Below is a small trained network, with its code and all its weights. Each question gives an input and a target symbol and asks what happens when units are switched off, that is, made to give their printed mean instead of their output.

import numpy as np


def w(rows, s, z=0):
    codes = np.array(rows[::2]) - 128.0
    scale = np.full(codes.shape[1], s)
    scale[-1] = z or s
    return codes * scale


def f(y):
    return y / 2 * (1 + np.tanh(0.7978845608 * (y + 0.044715 * y**3)))


def softmax(a):
    e = np.exp(a - a.max(-1, keepdims=True))
    return e / e.sum(-1, keepdims=True)


def log_softmax(a):
    a = a - a.max(-1, keepdims=True)
    return a - np.log(np.exp(a).sum(-1, keepdims=True))


def net(x, mask):
    ids = ['γδεπτω'.index(c) for c in x.split()]
    T = len(ids)
    res = E[ids] + P[:T]
    r = res
    for j in range(2):
        rows = slice(4 * j, 4 * j + 4)
        q, k, v = (r @ M[0][rows].T for M in (Q, K, V))
        z = softmax(np.where(np.tri(T) > 0, q @ k.T / 4**0.5, -1e9)) @ v
        o = O[0][rows]
        res = res + np.where(mask[j], z, o[:, -1]) @ o[:, :-1]
    y = f(res @ A[0][:, :-1].T + A[0][:, -1])
    res = res + np.where(mask[2:10], y, B[0][:, -1]) @ B[0][:, :-1]
    return log_softmax(res[-1] @ U[:, :-1].T + U[:, -1])


Q, K, V, O, A, B = {}, {}, {}, {}, {}, {}
E = w([
[134,228,120,233],'γ',
[116,161,220,85],'δ',
[56,118,171,214],'ε',
[3,198,124,141],'π',
[147,151,218,178],'τ',
[190,154,77,140],'ω',
],0.015)
P = w([
[112,3,41,119],'0',
[111,156,171,147],'1',
[108,158,178,148],'2',
[114,154,187,147],'3',
[114,161,185,149],'4',
[117,170,191,129],'5',
[127,168,189,140],'6',
[134,170,185,150],'7',
[128,173,190,149],'8',
[125,177,185,160],'9',
],0.0065)
Q[0] = w([
[116,107,107,133],'head 0',
[169,203,110,166],'head 0',
[146,111,110,123],'head 0',
[126,171,180,178],'head 0',
[194,129,172,147],'head 1',
[69,85,156,105],'head 1',
[254,166,166,177],'head 1',
[160,191,171,130],'head 1',
],0.029)
K[0] = w([
[126,143,154,159],'head 0',
[109,49,72,139],'head 0',
[104,148,149,137],'head 0',
[163,49,82,105],'head 0',
[185,124,153,106],'head 1',
[64,107,180,108],'head 1',
[254,168,103,112],'head 1',
[124,171,137,67],'head 1',
],0.03)
V[0] = w([
[40,189,119,44],'head 0',
[45,140,81,181],'head 0',
[131,36,126,73],'head 0',
[77,138,11,72],'head 0',
[129,87,105,98],'head 1',
[131,114,126,108],'head 1',
[144,93,77,152],'head 1',
[127,82,119,69],'head 1',
],0.011)
O[0] = w([
[98,254,128,146,52],'head 0',
[22,172,49,68,245],'head 0',
[93,120,214,84,92],'head 0',
[191,161,138,45,133],'head 0',
[116,174,120,165,27],'head 1',
[135,144,134,144,86],'head 1',
[93,157,163,158,58],'head 1',
[133,178,98,181,3],'head 1',
],0.011,0.0052)
A[0] = w([
[105,161,195,210,171],'neuron 0',
[113,62,101,105,158],'neuron 1',
[120,145,71,63,231],'neuron 2',
[109,34,144,94,66],'neuron 3',
[78,84,211,110,186],'neuron 4',
[154,140,6,72,149],'neuron 5',
[91,208,159,99,45],'neuron 6',
[165,166,190,101,254],'neuron 7',
],0.016,0.0067)
B[0] = w([
[103,27,117,73,181],'neuron 0',
[91,119,144,160,207],'neuron 1',
[84,204,63,126,230],'neuron 2',
[147,124,82,214,219],'neuron 3',
[130,187,203,68,250],'neuron 4',
[170,86,159,187,210],'neuron 5',
[122,7,170,86,194],'neuron 6',
[236,150,73,121,188],'neuron 7',
],0.02,0.015)
U = w([
[171,86,253,173,58],'γ',
[179,91,95,186,182],'δ',
[206,166,144,129,40],'ε',
[163,117,183,51,66],'π',
[138,74,77,71,93],'τ',
[95,184,139,78,253],'ω',
],0.0058,0.0035)

Each question gives the input, a string of symbols that net reads in full, and the target symbol t.
The units are the heads (4 rows each of Q, K, V and O) and the neurons (one row each of A and B). Each row of codes is followed by its name. A weight is (code - 128) times the scale printed after its matrix; where a second scale follows, it is the last column's (O, A, B and U).
mask holds one flag per unit, heads first, then neurons. A switched-off unit (its flag False) gives its mean, the last column of its rows in O or B, instead of its output. The means were averaged over made-up inputs and are rounded, as every weight is.
A unit's drop is (log p(t) with every unit on - log p(t) with that unit switched off) / (log p(t) with every unit on - log p(t) with every unit switched off).
The circuit of an input: a set's keep is (log p(t) with only the set's units on - log p(t) with every unit switched off) / (log p(t) with every unit on - log p(t) with every unit switched off). Starting from all 10 units, units are removed one at a time, each time the one whose removal leaves the highest keep (on an exact tie, the one counted first), for as long as the keep stays at least 0.8.
circuit, biggest first: the units of the circuit, biggest drop first
most important unit: the unit with the biggest drop
top k neurons: the k neurons with the biggest drops, biggest first
heads that matter: for each layer, one digit per head in row order, 1 if its drop is at least 0.15 and else 0, layers parted by /
drop when u is switched off: that unit's drop, to one decimal
input π γ ε, target τ: circuit, biggest first => (neuron 6; head 0; neuron 4)
input ω γ ω ω ε ε ε ω γ π, target ε: top 2 neurons => (neuron 3; neuron 7)
input π π π ε γ ε, target τ: circuit, biggest first => (head 0; neuron 6; neuron 4)
input γ δ γ ω, target δ: top 2 neurons => (neuron 5; neuron 4)
input π δ τ, target τ: circuit, biggest first => (neuron 6; head 0; neuron 4)
input ω π τ γ γ, target τ: heads that matter => 01
input τ δ ε δ π ε δ τ τ ε, target γ: heads that matter => 10
input ω ε π γ δ ω γ, target ε: heads that matter => 10
input ω τ ω τ π ε ε ε, target ε: circuit, biggest first => (head 0; neuron 6; neuron 7)
input ω τ ω ε, target ε: circuit, biggest first => (head 0; neuron 6; neuron 3; neuron 4)
input π π π ε τ γ π γ τ, target τ: circuit, biggest first => (head 0; neuron 6; neuron 4)
input γ γ ε δ π ε τ, target δ: heads that matter => 11
input γ π γ ε γ γ, target δ: heads that matter => 10
input γ γ δ, target δ: heads that matter => 11
input π δ ω ε τ γ ε δ δ τ, target π: top neuron => (neuron 3)
input δ γ ε δ π ω δ δ γ, target τ: most important unit => neuron 0
input δ γ ε π τ ε δ γ, target π: top 2 neurons => (neuron 0; neuron 3)
input τ γ γ, target γ: top 3 neurons => (neuron 2; neuron 4; neuron 7)
input γ τ ε ω ε ω τ γ ε ω, target δ: top 2 neurons => (neuron 4; neuron 5)
input τ ω γ π ε γ γ π τ τ, target π: top neuron => (neuron 0)
input ε δ γ δ γ, target ω: drop when head 1 is switched off => 0.3
input π δ τ τ γ δ π, target τ: drop when head 0 is switched off => 1.1
input γ δ π, target δ: drop when head 0 is switched off => 2.3
input ε γ τ ε, target ω: drop when head 0 is switched off => 0.5
